Each row is followed by its class number.
[ 105  -97   77  102   63  112   -7    7  -12  126   35  -68  -47  -27
  -23   42   11  131   92  126  -96   32  -27 -103 -103   -7  -15   41
   49   24   86 -101]
8
[  50  234  218  159 -164   41  260  -73 -200  -54 -105  -47   65  -35
 -115  142  156 -483  -43  400  101  269   15   30  472  167 -149 -334
  182  104   45  754]
7
[  56 -136  158  226   81   38   89  130  -80  -86   98 -116 -143   76
 -120  -86   59  -34   77  -21  115  -83   54  221    1   50  -45 -189
  -26  -73   60  264]
0
[ -65   -9  240  263   98   60  228  169  -25   15   94 -147 -122    0
 -185 -324   94 -252   49  101  147 -139   87   75   17  120  -41 -135
 -125    9   -3  126]
5
[-142  154  -70   19  134 -156   25  241  -41   51  132  -17  -76  -25
  119  -51   13  192  -14  175   -1 -184  151 -138 -223   -6   90   19
   78  -69   71  -27]
9
[ -93   47 -156  -20   95   97  276  118  -48  112  -54 -224   11  -68
  -59  210   84  -69  -50  238 -197   73   26 -258  -98   17   23  -43
   41  -40  130   32]
0
[-119  123   10 -126  161   17  108  113  -11    4    1   56   13   31
  -45  125    8  -39  -38   18  -59 -111  167   50 -172 -120   86   23
  -88   26   53  -77]
4
[ 169 -427   50  111  -46  248  454 -316   84 -102 -331 -175   40  166
 -123  171    4 -366 -126  330  -39  136 -264  -26  283  127 -206 -379
   53  224  267  297]
11
[-164 -653 -135  -75 -357  136  -98 -595  417   76    6 -193  -85  249
  -94 -186 -421  437 -182   95  119   35 -574 -313   66   83 -319  258
  303   75   75 -728]
1
[ 171  127   72   77 -195   77 -225 -272 -265  156  408  -41  -13  -67
 -136  103 -155   50  126   29 -400   98  -12 -193   69   52 -214   38
  175 -169 -176  175]
2
[  93 -139  132 -294  -55 -186  -69 -420  303 -153  645   47  -95  -64
  -61 -169 -288   96  164   31   85   -9 -226  113  293  383   28  -96
   33 -356 -357  474]
0
[-185 -138  -35   99  262  180  -75  126  164   71  113  -79 -176   -6
 -222 -193   49   50   52 -127  162 -179   39  219 -169   -7   -5  144
 -216    6  -49 -158]
10
[-114 -273  164  136   10   42   41  -74  126  -13  148  -63   25   93
  -82 -201   25    5    7 -179   22  -29  -67    8   57  -24 -159   -5
  -91   49   21 -197]
9
[ 204 -223  336  345   90  102   33   74  -21  -79 -129 -137 -124   68
 -111  -45  119 -113   20  267   51   42   -3  109  215  145  -88 -265
   -6   88   -5  435]
2
[-21 -34  43  35 109  92  90  41 -75 -15  -9 -10   0 187 -53 155 127  24
 -25 -66 -87  20 -65  10  62 -40  96 -23  63  86 130  48]
10
[-131  222  -12 -131  116  -51  155  103  -97   62  143   34   38  -62
   43   67   15   69    2  -27 -195  -12   34 -125 -128  -41   93  113
   28  -97   17 -167]
6
[-232   28 -236 -165   66   58  292 -188  152   83  -14   17  -96 -256
   91 -144 -310  145 -114  336 -189   -8 -537 -388  -58  293  -14  233
  266 -110  -69 -537]
3
[-175  175  -51 -120  266   13    0  205  -77   69    4  -25   53    9
   -1  102  150    5    2  -48  -13  -66  168   -5 -116  -60  169   90
 -122   20   36   90]
9
[ -26  -82  114   -5  166   60   58  127  -65  124  -36 -138   -3   72
 -145   -4  113 -109   49   63   74   12   40   80   13   26   30  -28
 -134   71    4  235]
7
[ 102 -154  170  309  142   49  -52   78    3   63  200 -100  -88   54
 -118   -8  175  144  119  103  -88  -33   39  -13  103   23   -4  -98
    6   22    8  120]
10
[ -10   29  142    9  182  126  -36   16  -54   41  126    4  -26  104
  -49   60  -11  160  -34  -52 -176  -71   67  -86  -21  -79   49   82
  -16   21  -35  -78]
5
[ -75  -74  141  122  207  -30 -257  173  -58    7  168   14  -71  127
  -55   19   75  318   91 -137   -5  -59  116   49 -213 -196  139  169
  -35  -53   57 -250]
7
[ -58   87   99  156  139  -10  114  240 -159   10   58  -76   12  -19
   -7   60  168  -19   51   30 -120   46   75  -35  -46  -54   71   17
   16  -72   49   21]
0
[-179  340 -440 -103 -590   31  579 -419  -81  111   67  143  100 -206
   96   99 -267 -369 -153   88 -146  157 -233 -184   76   91 -355   53
  429   70   83 -299]
2
[  -5 -132  -40    2   35   23   64  -10   57   75 -143 -130   56 -107
  -11    9   59  -81    2  126    5   57  -44   -1   26   73  -87  -93
  -38   22   29  163]
3
[  97 -230  239  193 -254  129  163 -125  206  -62 -148 -164   48   -4
 -154 -205  134 -543   80   99  294  164 -120  254  514  272 -239 -284
 -101  197  -97  619]
11
[-111  -22  131  122  186   22  -23   94  -40   80  190  -49 -127   33
  -91   55   44  154   31  178 -266  -54   14 -149 -113  -37  -18   56
  110  -94  -26  -23]
12
[ -68   34   24 -113    0   11   79 -133   -3   48  149   24   49   89
  -72    5   25  -12  -23 -105 -129    9   -2  -44   49  -40  -36   64
  -11   23   11  -89]
12
[  99 -241   10   77 -231   14 -133 -388  275   62  390  -97  -59  -67
  -91 -101 -152  170   70   26  -37   19  -64  -43  188  171 -238  -37
   57  -85 -181  131]
1
[ -66 -278  137   84   74   14  -11 -115  104  217  457 -123   36  114
 -158 -148   76  189   95  -52   87  -45  -18 -100 -111   -2  -42   96
  -45  -43   50  -50]
0
[-153  -60 -100   32  -60   25  -38  -18   93  148  282  -50  -58   -9
 -135  -49  -40   55   49  -72  -59  -16   11   13 -193  -40 -125   77
   33  -19   37  -92]
5
[ -85 -252  175  245  -52  116   35 -126   97   28  125  -43 -295   92
 -259 -221 -139  -29   12   37 -107  -87 -112   67  -92   22 -287  -27
   78   13  -15 -212]
7
[ -94  -97  122 -134 -181   90  -37 -305  116  217  287  -24  -60  106
 -252 -193 -202 -113   16 -134 -136  -17  -33   15  -60  -35 -301   92
  -11   53  -88 -181]
4
[ -86 -150  -24  -54 -286   79  216 -514   55  130  463  131 -110   59
 -241   30 -163 -137   34 -119   -4  232 -328  -38 -112   28 -230  133
  322  -77   68 -279]
6
[ -72   85  120   10 -211  -87  173 -261  160   99  518   69  -66    1
 -210  -94  -50 -143  -11  284  -46   63 -173 -198  371  251 -169  -57
  232  -33 -283  294]
2
[ -20  -63  113 -222   77  167  179 -159   85  177  161  -38  -96   31
 -241  255  -56  -42   19  255 -411  236 -311 -235   59  141   -8  149
  188  -21 -121   15]
2
[ 193  238  449  443  180  131   34  168 -198 -138 -237   27  -74  -94
   49 -122  257 -428  -63  213  242   61  263   32  318  126   42 -323
  -55  135 -113  622]
3
[   7 -138   21  418 -420 -160  103 -203 -210   64  209   36  -68  -67
  157 -139 -215  243  -77   82 -222    7    7 -338 -430 -148 -431 -177
  409  -76  404 -544]
7
[-289  183   -4  144   43 -216  547  281 -299   82  138 -183    9  -41
    5 -180  237 -425  -17   46 -141   46  -32  -98   27  195  -48 -278
   48   -7  144  351]
1
[ -40   43  127  -33  347   93  176  251 -117   -1    4 -139   93   69
  -71  198  265 -127   43   45 -157   34  126  -17   28  -54  184  -35
 -176    8   81  266]
11
[ 121  -25  245  -54  118  118 -135   46  -35  -58  -79  -45  -68   97
 -145  -74   82 -163  116  -74  233 -138  182  165   70   46   87  -71
 -234   -8 -139  330]
2
[-168  600 -224 -541  157   53  -24 -350  -37  348  641  -51  205 -107
 -178   53 -126   12  -14  192  175 -360  454 -375  139  100  185  182
 -231 -171 -373  418]
0
[-203  -52    7  137  226  -34   48  248  -57    7   94  -45  -93   75
  -93   61  169   63   20   10 -103  -49   64   12 -219 -143   37   19
   12  -43  127 -147]
4
[-109  132   34  -32  201   92  184   90   12  161   51  -49  -15  -83
  -43   82   58    0  -25  290 -152   34  -12 -222  -17   35   73  125
   53    9  -43  -59]
12
[  27  114  208  257  136   20  145  191 -137   91  257 -142   57  -91
  -62  -11  147  -93  120  176  -41   47  141   22   62   49   12 -124
  -31  -35   64  361]
1
[-317  121  -33 -126  187   36   69   32   42  147  104   84 -122  -62
  -54   28 -166   66 -114  184 -201    0  -67 -163 -331  -50  -21  206
  128  -19    7 -304]
0
[  72  -99   59  -89 -106  132   62 -230  162  -35  -27  -13   65   73
   11   -5 -202  -13  -47  109   66 -108  -87   31  161  127  -62  -23
  -21   70  -52  190]
7
[-162  160   50  -45  256   27   17  236  -57    5  -23  -36    4  -47
   14   15   68  -13  -20   19  -70  -69  105   16  -66  -28  104   56
 -101  -41  -58   47]
4
[-134  153  -51  170  184  -41  -39  292  -58 -115  -47   36  -66  -73
  168  136   86  183  -68   43 -107  -75  200  -43 -120  -72   93  -55
   19    0   59   29]
7
[  72   47 -127  -15 -325   -7  190 -264  127 -194   64   49  210   26
  112 -118   37 -252  -86 -412  297  -73   78  322  368  147  -64 -166
 -140   66  -64  430]
11
[  82 -104  195  105   -7  132  164  -95   63   14   17 -157  -45  -16
  -74   -7  -56  -82  -16  423  -36   69 -108 -252  180  153  -82  -63
   81   14  -21   85]
8
[ -95  173  -17  132 -274  -49  208 -193   26  110  312   35  119 -154
   60  -65  -20 -207  -29   23 -111  119    5  -42  -28  113 -162    7
  145   -9   54  171]
8
[ -74   75  111 -125  301  -28   26  144   -8   62  302  -40   68   31
 -105  156  105   62   77  132 -103  -75  123  -62  -43  -48  178   70
  -90 -117  -54  199]
3
[-134 -150  -62  197 -112   68  136   47   70  -64   43  -62 -305  -74
  -43 -214 -133  -99  -62    9   29  -88   14  -11 -312   46 -268  -75
   62  -24   84 -246]
11
[-206  -55 -379    9 -105  -45  322  113 -233   10 -213 -314 -237   -3
  -10    3  -96  -88 -133  357  -68  -95 -107 -324 -220   96 -265 -272
  274 -117  291  -18]
9
[ 117    6  -77  422 -342  166  398  -59   80 -109 -411 -253  -36  -55
  146  -20   96 -250 -225  426   33  -41   38 -265  299  164 -291 -329
  230   67  115  306]
6
[ -85  252  -13   -3  260    3  112  261  -92  -11   60  -32 -163 -191
    0  144   -8   12   16  394 -180 -113  160 -159 -161   16   59  -65
   65 -196  -66  111]
4
[ -79   42   35   39  259  -64  -39  246  -30   17  217    3   31  100
   46   95   90  293    6    9  -20 -183  173  -30 -142 -114  209  101
  -60  -26   21  -66]
4
[-154    9  -12  -33 -101   -2  100 -230  224  276  418  -24 -118 -126
  -27 -180 -279  198  -38  145 -219  -81 -121 -313  -46  206 -107  172
  149  -30 -248 -238]
7
[ 123  462  341  170  175   10  -24  169 -168  185  -16  -45 -117 -208
  -39 -339  123 -366   60  369  127 -193  333  -21  134  260   33 -233
  -85  -22 -267  810]
3
[ 230  -52  396 -220  -19  146   73 -320  -55  114  111   83  -32   73
 -146  -84 -197 -111  103   97 -114  103 -280  -67  169  180  -31  103
   68   67 -136  -39]
3
[  21 -253  202   40  222  207  189  145   -9  -61 -382 -167  -22  143
 -135  -69  138 -406   60   46  154  -43   -8  233    8   21   12 -132
 -270  155  118  207]
12
[ -82 -209  234  346   11   14  210  355    6  167   50 -190  -80   25
 -141 -195  301 -120  117   17   -4  120 -107   38    3   75  -58   72
   -4  116   17 -114]
10
[-179   43   -2   35  253  -73  -18  205  -13    7  321   41  -45    3
  -25   15   50  239   18  -79 -122 -158  180   19 -295 -160   73  113
  -65 -129   37 -183]
5
[ -70   68  208  101  203  -20   53  204 -127    1    1  -14  -25   37
  -66   35  190  -47    3   69  -24   22  116    9   13  -21   60  -89
  -34   31   29  191]
0
[ -38   73   72 -181  203   28   80   41  -61  103  100   10   44    8
 -107   71  157  -44   92   38  -54   92 -114  -39  119   65  159  174
  -48  -12 -103   11]
10
[  21 -110  127 -339 -188   30  346 -385  200 -174  -68  -31   88  -67
 -219   -5 -169 -360  -35  276  175  112 -376  121  457  282 -176 -205
   63 -233 -177  465]
6
[-108   98   19 -300   82  136  117 -236  -57  194  167   14  -59   86
 -192   89 -175   11   21  141 -198  -27 -194 -213  -63   43   43  187
  144  -41  -35 -208]
4
[ -62  101  127 -145  238   69   47  -11  -93  144  197  -13  -18    7
 -151  127   -4   30   37   56 -275  -46   60 -127  -69  -17   82  105
  -41  -31  -94  -24]
3
[-162  129 -129   81 -344  -21   -8 -100   85 -118 -206  -94 -353 -308
  -57 -243 -353 -338  -71  589   53   12 -108 -182   38  254 -442 -288
  288 -143 -113  137]
12
[ -88  100   54  194  326  -33  -13  417  -73  -65   -7  -25  -47  -82
  120   86  245  163   -5   33  -62 -107  310  -21 -173 -120  153   15
 -113  -38   20    7]
11
[   3 -260  143  295 -189   89   45 -152  131  109  226 -201  -12   93
 -140  -91   76  -24   38  -23  -48   58   37   -7    4   -7 -257  -66
   43   38  123   65]
6
[ 112 -116  345   57 -289  187  168 -339  111  124   84  -99  -31  -22
 -285 -211  -35 -399  103  124   38  181 -186 -125  418  246 -225  -70
   12  137 -195   23]
10
[ 333   -1  407  150  356  -18  -67  287 -388  207 -165 -248  207  208
   30  254  386  150  158  332  -66  -82  238   -5  126   45  366 -128
  -79   78   84  778]
4
[-110   33   20  119  144  -36   61  211   -6  -82  -28  -67   24  -31
   47  -29  120   28  -42   19  -14  -50  155    8  -40  -91   11  -70
  -78  -30   80  -17]
5
[ 132 -151  219   84 -458  130  179 -283  155  171 -215 -270  115  -42
 -223 -216  223 -504   24   62  -18  325 -103 -220  402  182 -330 -136
  -41  117  -57  180]
7
[-243  165  -74 -227 -161  -55   24 -447   25  183  899   73  -98  -11
 -266 -259 -325  -16   91   29  -58  -93 -174 -184  120  115 -290   79
  188 -218 -192  -60]
10
